(in the rows, 128 means zero)
Here are made-up nodes, facts about them, and rows of numbers that follow some of those facts. Name the node behind each unnamed row.

Some facts about the nodes:
dapluplel restak:b
sagrusol restak:b
fiklistum restak:a
flutrek restak:c tadal:bapledris klodrol:f
timum restak:b tadal:fipazuk klodrol:g
fofu restak:b tadal:lustan klodrol:g vugre:madrer
grefeflon restak:b tadal:flategrik klodrol:g vugre:plestal
moskol restak:a tadal:fiklistum klodrol:f vugre:flategrik
libeplar restak:a tadal:dreskil klodrol:f
lufle restak:a tadal:getruk klodrol:f
gaven restak:a tadal:zoples klodrol:g
flofil restak:a tadal:nimu klodrol:g
skuluk restak:b tadal:trostis
gekegruk restak:a tadal:skuluk klodrol:f vugre:satesek
gaklok restak:d tadal:dreskil klodrol:f vugre:dreskil
stelatrin restak:b tadal:nimu klodrol:g
klodra restak:d tadal:fitres klodrol:f
vafli restak:b tadal:plestal klodrol:f
fitres restak:c
gisen restak:a tadal:bapledris klodrol:f
favi restak:a tadal:lustan klodrol:g vugre:flofil
neske restak:a tadal:nimu klodrol:g
skuplam restak:a tadal:plestal klodrol:f
trubak restak:b tadal:ribinam klodrol:f
fozan restak:c tadal:nimu klodrol:g
rabra restak:e tadal:ribinam klodrol:f
fodraflom restak:a tadal:trime klodrol:f
zoples restak:b tadal:dapluplel
gazal restak:c tadal:flategrik klodrol:g
puzak restak:a tadal:bapledris klodrol:g vugre:susek
koflis restak:a tadal:luskivo klodrol:f vugre:klodra
plutris restak:b tadal:luskivo klodrol:f
tulin restak:e tadal:flategrik klodrol:g
grodru restak:c tadal:bogom klodrol:g
stumum restak:b tadal:fipazuk klodrol:f
ketim restak:b tadal:zoples klodrol:f vugre:fleflukin
sestul restak:a tadal:zoples klodrol:f
trerobin restak:b tadal:dapluplel klodrol:g vugre:satesek
tukle restak:a tadal:bogom klodrol:f
ribinam restak:d tadal:luskivo
britrin restak:b tadal:getruk klodrol:f vugre:dreskil
sido restak:d tadal:luskivo klodrol:f
foskur restak:a tadal:sagrusol klodrol:f vugre:zoples
greba restak:a tadal:fitres klodrol:g vugre:treter
vabruma restak:b tadal:fleflukin klodrol:g
lodasor restak:c tadal:ribinam klodrol:f vugre:skuluk
grepla restak:b tadal:flitreklom klodrol:f
skuder restak:a tadal:fitres klodrol:g
bomol restak:b tadal:lustan klodrol:f vugre:dapluplel
bapledris restak:a tadal:luskivo
farozan restak:a tadal:zoples klodrol:f vugre:fitres
brubek restak:a tadal:zevoral klodrol:f
klidrir restak:d tadal:zevoral klodrol:f vugre:treter
dreskil restak:d tadal:trostis
nusus restak:e tadal:sagrusol klodrol:g
lustan restak:d tadal:dapluplel
luskivo restak:a
rogrul restak:a tadal:zoples klodrol:f vugre:fiklistum
getruk restak:b tadal:dapluplel
pleplan restak:c tadal:bapledris klodrol:g
dreta restak:c tadal:brofon klodrol:g
kleflen restak:b tadal:fleflukin klodrol:g
baklen restak:b tadal:fiklistum klodrol:f vugre:flategrik
fizestas restak:d tadal:trime klodrol:g
begror restak:b tadal:bapledris klodrol:f vugre:sido
biklam restak:b tadal:ribinam klodrol:f vugre:treter
vubri restak:b tadal:nimu klodrol:f
tutre restak:e tadal:skuluk klodrol:f
brestusi restak:c tadal:fipazuk klodrol:f vugre:sido
meso restak:a tadal:fipazuk klodrol:g
dakle restak:b tadal:skuluk klodrol:f
fluso restak:b tadal:trime klodrol:f
kudrustu restak:c tadal:fipazuk klodrol:g
pletrir restak:a tadal:fiklistum klodrol:g vugre:trime
brofon restak:a
skapler restak:e tadal:zevoral klodrol:g
fipazuk restak:a tadal:flitreklom
zedrek restak:c tadal:plestal klodrol:f
salen restak:d tadal:dreskil klodrol:g
ruzutral restak:a tadal:dapluplel klodrol:f
flitreklom restak:c
susek restak:a tadal:laple klodrol:f vugre:treter
lere restak:a tadal:zoples klodrol:g vugre:plestal
lasos restak:c tadal:bogom klodrol:f
flanu restak:a tadal:trostis klodrol:f
bruvus restak:e tadal:bogom klodrol:g
magur restak:b tadal:fitres klodrol:f
stutus restak:a tadal:zevoral klodrol:f vugre:vekos
nimu restak:a tadal:flitreklom
trime restak:a tadal:sagrusol
klosopal restak:c tadal:fleflukin klodrol:f
plizek restak:c tadal:flategrik klodrol:g vugre:dreskil
plodrada restak:a tadal:bogom klodrol:g vugre:nimu
busken restak:a tadal:sagrusol klodrol:g vugre:zevoral
zubun restak:c tadal:lustan klodrol:g vugre:vabruma
stogru restak:d tadal:sagrusol klodrol:f
plapar restak:b tadal:fitres klodrol:f vugre:ribinam
fluvir restak:a tadal:trime klodrol:g
satesek restak:a tadal:bogom klodrol:f vugre:getruk
gripel restak:b tadal:trime klodrol:g
voflu restak:d tadal:getruk klodrol:f
satra restak:a tadal:plestal klodrol:g
vivugro restak:b tadal:ribinam klodrol:f vugre:nimu
madrer restak:b tadal:fiklistum klodrol:f vugre:ketim
gemin restak:a tadal:bapledris klodrol:g vugre:plestal
trostis restak:a
vozon restak:d tadal:flategrik klodrol:f
bogom restak:b tadal:dapluplel
mabe restak:a tadal:lustan klodrol:g
vedo restak:d tadal:sagrusol klodrol:g vugre:ketim
flategrik restak:a tadal:fiklistum
klufluk restak:d tadal:fitres klodrol:g
zevoral restak:e tadal:brofon
rivur restak:e tadal:fipazuk klodrol:f
fleflukin restak:b tadal:dapluplel
lefen restak:b tadal:brofon klodrol:f vugre:trime
pastenu restak:c tadal:flategrik klodrol:g vugre:flofil
rapudrer restak:a tadal:luskivo klodrol:f
fleflavus restak:e tadal:fleflukin klodrol:g
flafir restak:a tadal:brofon klodrol:f
lofifak restak:d tadal:sagrusol klodrol:g
visus restak:d tadal:ribinam klodrol:f vugre:bapledris
futru restak:a tadal:getruk klodrol:f vugre:fleflukin
vekos restak:a tadal:trostis klodrol:f
gital restak:a tadal:fiklistum klodrol:g
plestal restak:b tadal:fiklistum
laple restak:d tadal:luskivo
groplasak restak:a tadal:fleflukin klodrol:g
suros restak:e tadal:zevoral klodrol:f
gitre restak:a tadal:sagrusol klodrol:g
kabri restak:c tadal:laple klodrol:f
flabrak restak:e tadal:flitreklom klodrol:g
treter restak:b tadal:plestal klodrol:g
stoguk restak:b tadal:lustan klodrol:g
fiso restak:b tadal:dreskil klodrol:f
nudanuk restak:b tadal:zoples klodrol:f
stoskom restak:a tadal:bogom klodrol:g vugre:fipazuk
matepus restak:c tadal:dreskil klodrol:g
sodar restak:a tadal:flategrik klodrol:g vugre:fleflukin
nodre restak:a tadal:fipazuk klodrol:f

Some rows with their names:
[116 143 145  89 108 141 176 162 149 135 140 163 112 179 122 121 150 122
  90 114 139 133 184 101 142  92 121 115 104] : fiso
[109 150 151  92 101 126 171 163 151 144 127 190 109 168 101 138 147 129
  82 130 148 124 159 113 156  94 133 107 109] : brubek
[111 136 144  89 103 137 179 157 146 138 150 161 110 189 121 122 147 129
  87 115 133 133 184 103 137  95 106 122 108] : kabri
[ 67 157 120  97 111 132 166 144 130 136 130 174 125 170  90 179 108 106
  98 120 152 139 163 108 154 108 139 103 103] : gemin
[120 154 135  97 106 146 168 112 134 145  97 205 132 154 109 169 110  99
 101 112 134  96 162  92 170 103 176 100  65] : plodrada
[122 159 132  97 122 140 181 120 128 135 121 178 135 173 134 150 120  98
 109  79 131 111 175  77 133  78 167  96  72] : kleflen
[129 115 142 105 113 115 157 156 150 135 136 152 131 163  98 128 143 118
  64 119 149 108 163  98 148  77 105 110 113] : stogru
[108 148 151  95 100 132 163 165 145 144 126 187 112 164  95 142 150 131
  84 133 145 128 162 115 152  98 134 108 106] : gekegruk
[110 165 143 108 119 159 149 121 113 136 127 183 133 179 127 141 116  92
 116  67 137  87 174  84 149  69 164 109  78] : fofu
[127 117 140  98 115 100 166 157 161 135 140 154 124 169 105 125 136 119
  59 121 155 116 160  96 150  77  94 109 117] : sido
[ 95 146 124  99 114 132 174 129 129 139 151 170 123 184 126 148 104 109
  96  93 133 153 187  98 133  92 110 112  95] : pleplan
[ 91 161 130  99 111 120 167 136 135 146 129 202 124 165 104 166 103 112
  90 106 149 142 163 108 151  89 135  98  95] : fluvir
[ 89 160 130  98 111 119 165 138 136 147 131 200 123 166 103 166 102 113
  89 108 149 147 164 109 152  91 129 100  97] : satra
[102 152 158  92 107 150 147 165 140 136 152 172 108 194 119 109 140 117
  95  98 151 106 181 107 163  76 106 131 115] : madrer
[154 169 134  62  99 158 198 140 156 149 155 182 173 172 141 165 139 109
  92  95 130  71 173  77 166  85 168 155  72] : bogom
[117 177 135  73  97 126 183 164 152 158 171 202 163 165 111 181 132 127
  76 110 150 111 153 108 162  82 144 146 103] : brofon
[148 176 136  66 110 139 207 148 152 147 165 182 172 177 146 165 145 115
  91  82 135  81 161  75 142  66 173 142  80] : dapluplel
[126 172 129  64 106 132 197 163 157 148 186 177 164 181 137 162 131 121
  81  93 144 122 174  93 148  76 129 152  98] : skuluk
[127 150 129  93 110 167 196 114 148 138 117 179 126 180 140 146 106 102
 120  84 120 110 184  89 163  95 176 106  60] : bruvus

Which node is each row?
No name comes twice in this set of rows, the named rows included.
[158 146 132  90 113 120 177 141 147 147 159 168 192 155 117 172 141 110
  67  89 142  57 144  76 148  59 160 138  88]	lustan
[120 157 131 100 118 155 194 124 138 136 127 178 127 183 138 148 116 107
 122  70 122 118 175  92 137  78 183  95  68]	fleflavus
[112 162 138 106 114 134 167 124 124 145 107 202 134 156 107 170 120 105
 102  98 137 105 153  93 144  87 182  89  73]	favi
[162 141 135  89 110  99 165 153 158 158 184 187 180 154 124 158 120 125
  49  96 147 117 156  95 147  55 103 143  93]	dreskil
[126 115 140 104 114 113 156 158 151 135 137 152 129 163  97 127 141 119
  63 121 150 113 165 101 148  79  99 111 116]	vozon
[ 75 168 145 110 108 137 130 139 119 147 138 208 120 174  97 154  97 104
  99  93 158 117 163 117 173  78 123 115 105]	sodar
[126 166 130  67 102 130 201 153 152 151 191 176 163 188 140 164 132 125
  81  92 135 112 171  91 143  78 125 156  97]	fitres
[112 177 133  71  96 125 181 166 153 158 176 202 163 166 109 181 129 130
  73 111 152 119 156 112 162  82 134 148 107]	luskivo
[126 173 129  66 104 142 189 163 151 149 186 175 169 178 131 166 134 123
  84  93 140 118 177  96 147  76 129 155  98]	sagrusol
[121 157 130 100 122 148 173 122 123 135 120 175 139 170 128 154 123 100
 111  82 127 113 176  81 129  81 169  97  68]	trerobin
[114 142 144  90 104 154 190 168 160 136 148 163 105 191 124 119 144 133
 103 106 131 143 185 115 147  90 131 117 103]	rivur
[117 164 169 104 120 140 159 158 128 133 139 177 112 193 132 108 163 112
 106  70 147  71 155  88 135  49 163 106 105]	ketim
[133 143 124  85 108 115 167 160 152 149 185 164 184 161 106 170 125 119
  56 101 152 103 160  96 153  66 106 151 110]	laple
[109 150 152  88 104 117 180 162 157 144 127 192 104 172 108 136 143 127
  79 130 151 127 155 110 156  92 131 106 111]	vekos
[149 120 149 108 117 120 166 140 145 133 114 157 137 158 107 129 157 111
  74 108 140  69 150  80 142  71 151  99  94]	voflu

Now the same nodes, written a new way:
Some rows with their names:
[143 115 157 124 113  91 136 124 115 128  98 112 135 118 122 142 102 134
 141 135 109 140 124 167 124 118 113 120 143 132 128 137 133 120 151 125
 137] : stutus
[149 132 232 121 125 113 124 107  51 132 116 107 116 121 127 114  95 129
 154 130 115 151 198 115 119 141 138 100 148 130 118 168 121 185 171 165
 125] : flutrek
[143 114 136 138 114  91 158 114 118 140  79 111 120 120 111 133 104 132
 120 119  96 140 125 146 111  97 119 137 128 126 127 147 143 110 165 117
 124] : vivugro
[144 115 168 121 110  83 134 125 115 128  95 109 132 117 123 138 101 133
 138 128 101 141 123 169 121 118 117 127 139 132 127 147 129 119 155 122
 139] : moskol
[120 118 150 119 120  92 127 143 123 108 120 124 116 132 126 119 146 118
 118  89 144 120 132 139 128 144 157 140 118 134 125 126 111 148 133 109
 128] : flategrik
[132 162 212 111 143 143  79 118 124 139 170 130 126 138 167  98 164 128
 103 146  90 143 199  91 108 162 159 155 117 132 125 205  55 156 135 146
 133] : pastenu
[155 138 235 117 128  97 122 105  68 136 112 107 121 121 140 123 100 133
 135 146 101 158 205 134 112 138 138 112 149 134 121 174 101 162 179 155
 127] : lodasor
[116 158  75 138 162 206 109 132 155 142 176 155 129 138 142 127 158 131
  99 161 156 115 154  90 136 134 118 117 123 122 132  83 129 118  91 141
 121] : fleflavus
[123 118 175 116  89  72 147 132 122 122  65 114 141 109 113 141 101 134
 126 141  87 133  81 184 144 113  71 132 115 130 154  95 130  58 137 115
 146] : gaklok
[113 150  43 145 159 202 122 139 174 143 169 155 132 138 130 129 168 132
 100 156 156 117 129  96 135 122 117 127 121 117 131  75 145 120  87 125
 121] : kleflen
[106 120 105 119 116 143  99 140 173 119 158 141 138 133 134 114 141 122
 138  96 112  96  55 129 143 135 113 152  97 134 134 145 110  89  84 125
 145] : klufluk
[129 170 167 128 182 205  69 133 139 145 201 150 130 134 164 120 183 145
  82 187 140 136 241 122 126 154 108 100 141 127 121  93  70 148 113 146
 133] : zubun
[117 140 123 132 134 162 103 123 141 137 155 138 120 138 139 100 154 121
 115 113 113 116 132  79 121 134 138 152 102 125 127 163 109 130 115 140
 125] : skapler
[111 104 128 116 108  86 132 141 138  98 114 129 119 131 122 123 127 117
 129  60 143  94  80 160 141 135 132 142 104 141 132 116 109 101 116 104
 132] : laple
[149 156 173 130 158 162 133 118  69 137 143 127 130 120 130 149 100 139
 139 189 166 151 222 129 138 140 116  60 174 127 124  70 148 169 144 167
 120] : klosopal
[137 104 166 128 105  97 136 127  97 123 101 109 128 118 110 127  97 128
 164 108 113 135 112 150 129 118 116 116 137 128 122 145 148 146 148 137
 137] : rapudrer
[137 108 123 142 113 111 160 118 104 135  88 113 118 121  98 126  98 127
 146 106 117 134 115 127 121  98 117 119 130 122 123 132 167 133 155 131
 122] : vubri
[118 123 132 120 126 126  86 126 165 125 154 130 138 135 156 105 167 131
 115 125  89 123 106 121 119 144 137 168 106 127 127 191  75 121 119 115
 135] : puzak
[143 111 170 125 108  81 134 124 112 126  95 109 131 117 121 136 102 132
 142 125  99 141 121 165 121 117 116 126 139 132 125 152 126 122 155 123
 138] : koflis

Name these rows:
No name comes twice in this set of rows, the named rows included.
[144 145  90 127 142 138 104 137 194 146 162 126 126 148 134 112 148 126
  83 100  95 105 114 125  98 121 161 181  99 135 121 193 123 110 121 109
 133]	grefeflon
[128 188 122 119 169 205 120 132 124 129 159 140 136 127 175 109 145 121
 105 222 150 122 186  55 133 170 169 109 155 159 129 136 115 168  80 162
 113]	grodru
[131 119  82 132 127 139 151 136 131 120 120 135 146 115 109 169  78 136
 153 149 166 110  84 183 162 112  75  76 150 132 138  34 178  78 105 131
 134]	voflu
[150 152  90 121 137 125 175 140 134 123  79 116 149 107 141 159  85 132
 108 225 141 127 123 160 135 124 125  97 176 164 139  83 168 101 109 125
 122]	satesek
[136  99 147 120  98  74 141 124 128 119  91 114 136 116 116 143  82 131
 148 102  99 117  69 189 135 109  93 128 125 139 134 136 128  69 140 117
 143]	visus
[157 143 235 115 130  99 124 107  69 136 111 108 123 121 139 128 101 134
 131 153 103 156 209 136 112 138 137 112 151 133 123 169 104 159 177 153
 127]	brestusi
[141 140  79 128 134 143 177 137 115 117  86 120 143 106 129 149  80 127
 141 205 160 120 109 134 146 125 127  79 177 159 131  80 184 129 100 140
 118]	tukle
[104 117 112 118 115 127 105 135 186 125 148 155 136 125 157 133 152 124
 128 101  98 112  65 147 128 124 116 165 112 143 132 169  63  54  91 113
 148]	vedo
[141  79  77 147 124  90 143  78 115 122  83 102 131 127 124 127 104 145
 129 139 107 131 109 137 120 106 119 129 125 111 124 164 123 117 181 106
  97]	biklam
[131 124 102 134 139 133 156 130 122 135 118 152 137 107 140 188 112 139
 148 174 157 154 144 173 133 105 100  84 187 136 124  76 120  93 125 128
 132]	futru
[152 167 147 123 154 160 165 119  68 126 102 117 133 110 147 137  79 127
 133 226 163 136 197 102 136 146 149  65 188 161 126 102 160 170 124 169
 107]	lasos
[117 174 249 109 130 135  84 123 113 141 143 128 127 133 164  89 183 129
  85 174  73 159 206  81 117 166 138 162 105 124 143 176  54 151 135 145
 136]	plizek

The same nodes again, as new rows of numbers:
Known rows:
[112 137  82 110 102 133 150  81 107 212 116 127 100 130] : fleflavus
[154 124  65 137  59 119 172  59 127 181 141 108 123 114] : futru
[133 147  99 147  91 128 162  99 123 201 111 104 123 112] : meso
[112 112  76 100  70 130 146 119 123 183 141 135 118  89] : rabra
[117 135  85 103  61 138 141 105 109 187 139 121 115  88] : rivur
[118 140 101 131  95 129 152 104 112 206 113 121 113 111] : salen
[131 143 125 163  93 115 168 104 134 199 120 109 111 114] : fozan
[149 123  69 135  61 119 165  69 131 182 137  97 117 114] : lufle
[120 149 112 134  96 130 156 104 122 202 118 116 113 113] : stelatrin
[150 123  68 135  62 119 164  66 131 182 137  97 116 115] : sestul
[118 139  99 130  96 128 154 103 115 207 114 122 110 113] : klufluk
[143 139  89 128  60 123 158  97 125 178 144 122 119 102] : plapar
[139 129  83 119  58 123 161  92 113 186 143 126 118  90] : klidrir
[107 144  98 112  96 138 145 107 104 209 115 128 109 109] : flabrak
[137 108 100 150  65 106 170 115 152 173 145 114 118  95] : flutrek
[135 124  86 134  57 127 171  79 127 180 142 102 135  87] : foskur
[127 120 114 158  99 109 172 119 148 196 121 122 115 115] : pleplan
[141 144 118 157  54 118 162  97 132 178 145  95 114  92] : zedrek
[120 162 118 137  89 136 164  88 111 203 125 120 123 107] : grefeflon

Which node is each row?
No name comes twice in this set of rows, the named rows included.
[137 112 102 151  65 107 169 112 150 172 145 113 117  96]	kabri
[ 99 102 125 141  92 139 148  89 111 128 122  95 119 119]	skuluk

